Here is a tiny trained network, its code and every weight. The questions are about switching its units off for an input and a target symbol, where a switched-off unit gives its printed mean instead of its output.

import numpy as np


def w(rows, s, z=0):
    codes = np.array(rows[::2]) - 128.0
    scale = np.full(codes.shape[1], s)
    scale[-1] = z or s
    return codes * scale


def norm(h):
    return h / np.sqrt((h * h).mean(-1, keepdims=True) + 1e-5)


def f(y):
    return y / 2 * (1 + np.tanh(0.7978845608 * (y + 0.044715 * y**3)))


def softmax(a):
    e = np.exp(a - a.max(-1, keepdims=True))
    return e / e.sum(-1, keepdims=True)


def log_softmax(a):
    a = a - a.max(-1, keepdims=True)
    return a - np.log(np.exp(a).sum(-1, keepdims=True))


def net(x, mask):
    ids = ['γηξπσφ'.index(c) for c in x.split()]
    T = len(ids)
    res = E[ids] + P[:T]
    r = norm(res)
    for j in range(3):
        rows = slice(3 * j, 3 * j + 3)
        q, k, v = (r @ M[0][rows].T for M in (Q, K, V))
        z = softmax(np.where(np.tri(T) > 0, q @ k.T / 3**0.5, -1e9)) @ v
        o = O[0][rows]
        res = res + np.where(mask[j], z, o[:, -1]) @ o[:, :-1]
    y = f(norm(res) @ A[0][:, :-1].T + A[0][:, -1])
    res = res + np.where(mask[3:11], y, B[0][:, -1]) @ B[0][:, :-1]
    return log_softmax(norm(res)[-1] @ U[:, :-1].T + U[:, -1])


Q, K, V, O, A, B = {}, {}, {}, {}, {}, {}
E = w([
[138,54,113,147],'γ',
[139,253,169,123],'η',
[195,136,76,116],'ξ',
[170,109,53,35],'π',
[172,54,122,107],'σ',
[116,31,113,112],'φ',
],0.0068)
P = w([
[113,172,162,167],'0',
[143,58,108,80],'1',
[55,173,100,152],'2',
[185,72,134,68],'3',
[2,143,40,121],'4',
[195,72,152,85],'5',
],0.0046)
Q[0] = w([
[161,153,82,97],'h1',
[172,186,164,223],'h1',
[240,123,117,13],'h1',
[176,47,123,110],'h2',
[205,34,254,170],'h2',
[183,226,126,152],'h2',
[190,150,200,134],'h3',
[48,222,199,119],'h3',
[166,41,133,59],'h3',
],0.0059)
K[0] = w([
[89,162,139,165],'h1',
[27,63,151,106],'h1',
[116,144,143,254],'h1',
[125,159,190,207],'h2',
[132,124,187,195],'h2',
[84,49,87,89],'h2',
[114,131,245,153],'h3',
[187,235,126,68],'h3',
[93,110,133,199],'h3',
],0.0057)
V[0] = w([
[124,86,201,147],'h1',
[217,155,3,193],'h1',
[103,72,186,50],'h1',
[163,69,105,45],'h2',
[176,199,152,157],'h2',
[184,145,218,93],'h2',
[37,87,167,145],'h3',
[166,149,91,122],'h3',
[230,67,138,56],'h3',
],0.0052)
O[0] = w([
[106,169,91,76,124],'h1',
[168,75,68,211,191],'h1',
[142,142,183,68,137],'h1',
[161,135,215,171,202],'h2',
[172,112,49,101,111],'h2',
[168,178,153,2,140],'h2',
[57,168,173,69,119],'h3',
[133,145,132,117,135],'h3',
[203,67,160,102,252],'h3',
],0.0056,0.0028)
A[0] = w([
[212,85,141,116,72],'n1',
[13,143,122,171,169],'n2',
[139,245,197,207,6],'n3',
[75,226,68,114,244],'n4',
[199,3,139,42,94],'n5',
[103,37,53,55,192],'n6',
[131,31,121,151,74],'n7',
[94,46,88,222,131],'n8',
],0.0054,0.002)
B[0] = w([
[54,190,154,211,175],'n1',
[133,79,211,126,132],'n2',
[56,121,7,134,132],'n3',
[15,116,87,200,142],'n4',
[67,253,139,102,254],'n5',
[97,209,68,218,208],'n6',
[204,173,151,182,166],'n7',
[213,155,109,96,163],'n8',
],0.0044,0.0055)
U = w([
[91,82,210,59,210],'γ',
[211,56,62,176,207],'η',
[200,147,224,2,55],'ξ',
[176,147,62,81,71],'π',
[169,52,191,157,49],'σ',
[30,179,78,167,251],'φ',
],0.0059,0.0013)

Each question gives the input, a string of symbols that net reads in full, and the target symbol t.
The units are the heads (3 rows each of Q, K, V and O) and the neurons (one row each of A and B). Each row of codes is followed by its name. A weight is (code - 128) times the scale printed after its matrix; where a second scale follows, it is the last column's (O, A, B and U).
mask holds one flag per unit, heads first, then neurons. A switched-off unit (its flag False) gives its mean, the last column of its rows in O or B, instead of its output. The means were averaged over made-up inputs and are rounded, as every weight is.
A unit's drop is (log p(t) with every unit on - log p(t) with that unit switched off) / (log p(t) with every unit on - log p(t) with every unit switched off).
The circuit of an input: a set's keep is (log p(t) with only the set's units on - log p(t) with every unit switched off) / (log p(t) with every unit on - log p(t) with every unit switched off). Starting from all 11 units, units are removed one at a time, each time the one whose removal leaves the highest keep (on an exact tie, the one counted first), for as long as the keep stays at least 0.8.
units of the circuit, in order: the units of the circuit, biggest drop first
unit that matters most: the unit with the biggest drop
k most important neurons: the k neurons with the biggest drops, biggest first
heads that matter: for each layer, one digit per head in row order, 1 if its drop is at least 0.15 and else 0, layers parted by /
drop of u: that unit's drop, to one decimal
input π σ φ, target σ: heads that matter -> 010
input ξ η σ η, target η: units of the circuit, in order -> [n5; h3; h1]
input γ σ φ φ, target φ: units of the circuit, in order -> [n6; n5]
input η π γ π φ ξ, target φ: units of the circuit, in order -> [h3; n1]
input η φ σ γ, target π: units of the circuit, in order -> [h2]
input φ γ ξ γ σ, target η: units of the circuit, in order -> [h2; n8; n5]
input σ π ξ σ σ, target η: units of the circuit, in order -> [h1; n8]
input φ π η γ, target φ: 2 most important neurons -> [n6; n5]
input σ σ φ, target γ: heads that matter -> 110
input σ σ σ φ, target ξ: heads that matter -> 000
input ξ σ η ξ π, target η: units of the circuit, in order -> [h1; h3]
input σ ξ φ φ, target ξ: 2 most important neurons -> [n4; n5]
input γ σ γ γ, target φ: heads that matter -> 101
input γ η γ π, target φ: heads that matter -> 001
input ξ φ φ, target η: heads that matter -> 100
input π σ σ, target σ: heads that matter -> 010
input σ φ η γ, target ξ: unit that matters most -> h3
input η ξ η φ, target π: 2 most important neurons -> [n5; n4]
input ξ σ σ σ ξ, target η: heads that matter -> 000
input γ φ σ, target ξ: 3 most important neurons -> [n4; n1; n8]
input γ η γ ξ φ σ, target φ: unit that matters most -> h3
input π ξ φ, target η: 2 most important neurons -> [n8; n5]
input σ σ φ γ, target ξ: drop of h2 -> 0.1
input π φ γ, target σ: drop of n6 -> 0.1
input γ ξ η ξ, target φ: drop of n2 -> 0.0
input η σ η ξ σ γ, target π: drop of n5 -> 0.2
